Below are the code and all the weights of a small trained network. Each question names an input and a class and asks about switching units off, where a switched-off unit gives its printed mean instead of its output.

import numpy as np


def w(rows, s, z=0):
    codes = np.array(rows[::2]) - 128.0
    scale = np.full(codes.shape[1], s)
    scale[-1] = z or s
    return codes * scale


def norm(h):
    return h / np.sqrt((h * h).mean(-1, keepdims=True) + 1e-5)


def f(y):
    return np.maximum(y, 0)


def log_softmax(a):
    a = a - a.max(-1, keepdims=True)
    return a - np.log(np.exp(a).sum(-1, keepdims=True))


def net(x, mask):
    res = np.array(x, float).reshape(1, 6) / 4 @ E
    u = 0
    for l in range(2):
        y = f(norm(res) @ A[l][:, :-1].T + A[l][:, -1])
        res = res + np.where(mask[u : u + 8], y, B[l][:, -1]) @ B[l][:, :-1]
        u += 8
    return log_softmax(norm(res)[-1] @ U[:, :-1].T + U[:, -1])


A, B = {}, {}
E = w([
[112,139,141,102,132,149,122,132],'x0',
[135,145,100,127,106,138,93,102],'x1',
[146,4,141,92,74,180,95,195],'x2',
[181,65,226,109,180,166,120,1],'x3',
[162,128,134,134,130,93,89,129],'x4',
[41,108,228,216,85,105,79,115],'x5',
],0.006)
A[0] = w([
[153,73,156,136,161,174,115,79,44],'0.n1',
[75,83,171,153,74,98,97,118,129],'0.n2',
[167,184,68,86,118,156,168,176,185],'0.n3',
[55,175,189,174,107,74,116,106,126],'0.n4',
[139,152,167,144,217,130,150,2,66],'0.n5',
[85,89,144,160,152,157,98,120,1],'0.n6',
[161,117,100,97,167,150,139,81,74],'0.n7',
[120,130,140,139,113,178,159,100,97],'0.n8',
],0.0082,0.0044)
B[0] = w([
[113,95,142,122,129,93,142,70,180],'0.n1',
[134,177,130,202,157,222,114,120,216],'0.n2',
[146,148,145,160,151,137,112,134,254],'0.n3',
[95,93,94,95,127,84,123,98,239],'0.n4',
[138,137,99,169,90,184,98,253,231],'0.n5',
[174,146,172,147,130,129,133,108,143],'0.n6',
[131,94,106,88,96,74,159,107,180],'0.n7',
[136,149,129,123,116,120,106,124,145],'0.n8',
],0.011,0.0064)
A[1] = w([
[157,183,83,126,156,111,134,85,60],'1.n1',
[146,178,161,111,215,72,117,111,3],'1.n2',
[151,40,100,56,114,98,149,81,97],'1.n3',
[160,113,163,33,156,73,133,82,82],'1.n4',
[32,175,119,105,125,44,126,47,100],'1.n5',
[163,70,168,118,163,144,127,1,144],'1.n6',
[223,158,59,83,159,162,157,204,61],'1.n7',
[153,203,90,106,244,99,168,95,122],'1.n8',
],0.0095,0.0029)
B[1] = w([
[142,113,160,199,211,156,128,166,165],'1.n1',
[125,164,106,131,171,178,100,147,145],'1.n2',
[96,174,26,199,181,53,187,166,170],'1.n3',
[59,158,108,73,133,116,135,162,152],'1.n4',
[103,50,73,34,126,81,201,125,176],'1.n5',
[166,108,128,3,89,50,181,114,182],'1.n6',
[153,92,234,58,41,147,152,8,254],'1.n7',
[68,146,113,244,195,161,50,209,196],'1.n8',
],0.0081,0.0092)
U = w([
[89,164,118,211,158,177,62,220,240],'0',
[214,107,194,61,79,143,133,107,1],'1',
[86,97,37,61,139,9,163,153,149],'2',
],0.012,0.00074)

Each question gives the input, the list of numbers given to net, and the class t.
The units are the neurons (one row each of A and B). Each row of codes is followed by its name. A weight is (code - 128) times the scale printed after its matrix; where a second scale follows, it is the last column's (A, B and U).
mask holds one flag per neuron, layer by layer. A switched-off neuron (its flag False) gives its mean, the last column of its row in B, instead of its output. The means were averaged over made-up inputs and are rounded, as every weight is.
A unit's drop is (log p(t) with every unit on - log p(t) with that unit switched off) / (log p(t) with every unit on - log p(t) with every unit switched off).
The circuit of an input: a set's keep is (log p(t) with only the set's units on - log p(t) with every unit switched off) / (log p(t) with every unit on - log p(t) with every unit switched off). Starting from the 12 units with the biggest drops (on a tie, the unit counted first), units are removed one at a time, each time the one whose removal leaves the highest keep (on an exact tie, the one counted first), for as long as the keep stays at least 0.8.
units of the circuit, in order: the units of the circuit, biggest drop first
unit that matters most: the unit with the biggest drop
top k neurons: the k neurons with the biggest drops, biggest first
k most important neurons of layer l: the k neurons of layer l with the biggest drops, biggest first
drop of u: that unit's drop, to one decimal
input [-2,-8,-6,2,-1,-7], class 1: units of the circuit, in order	(1.n7)
input [6,3,8,1,5,-2], class 2: units of the circuit, in order	(0.n5 1.n3)
input [-1,4,-3,-1,-4,-8], class 0: top 2 neurons	(1.n8 0.n5)
input [-7,2,0,-3,2,4], class 2: 3 most important neurons of layer 0	(0.n4 0.n5 0.n3)
input [-4,-3,0,6,-2,5], class 0: top 2 neurons	(0.n5 1.n7)
input [-6,7,-3,0,-5,-7], class 0: 2 most important neurons of layer 1	(1.n8 1.n1)
input [-8,6,-2,-1,0,8], class 2: top 3 neurons	(0.n4 0.n5 1.n5)
input [-7,-7,-2,-3,6,7], class 2: top 2 neurons	(0.n4 0.n5)
input [-3,-8,-1,-4,2,-4], class 0: top 2 neurons	(1.n8 0.n5)
input [8,1,1,-3,3,0], class 1: 3 most important neurons of layer 0	(0.n2 0.n4 0.n1)
input [-5,-6,0,4,8,1], class 0: top 2 neurons	(0.n5 1.n7)
input [-3,4,1,-3,-7,0], class 1: top 4 neurons	(0.n4 0.n2 1.n8 0.n1)
input [2,-6,-3,-4,-3,6], class 2: top 2 neurons	(0.n4 1.n5)
input [4,5,-6,6,6,2], class 0: units of the circuit, in order	(0.n5)
input [-7,-6,-8,-8,-4,6], class 2: top 2 neurons	(1.n5 0.n4)
input [-6,6,6,1,3,-1], class 2: 2 most important neurons of layer 0	(0.n5 0.n3)
input [-1,-1,7,-3,0,-1], class 1: drop of 1.n8	0.1
input [-1,2,4,6,2,-6], class 2: drop of 1.n3	0.1
input [-7,-5,-7,-3,5,-7], class 0: drop of 1.n8	0.2
input [1,-5,-1,-5,-8,-6], class 0: unit that matters most	1.n8
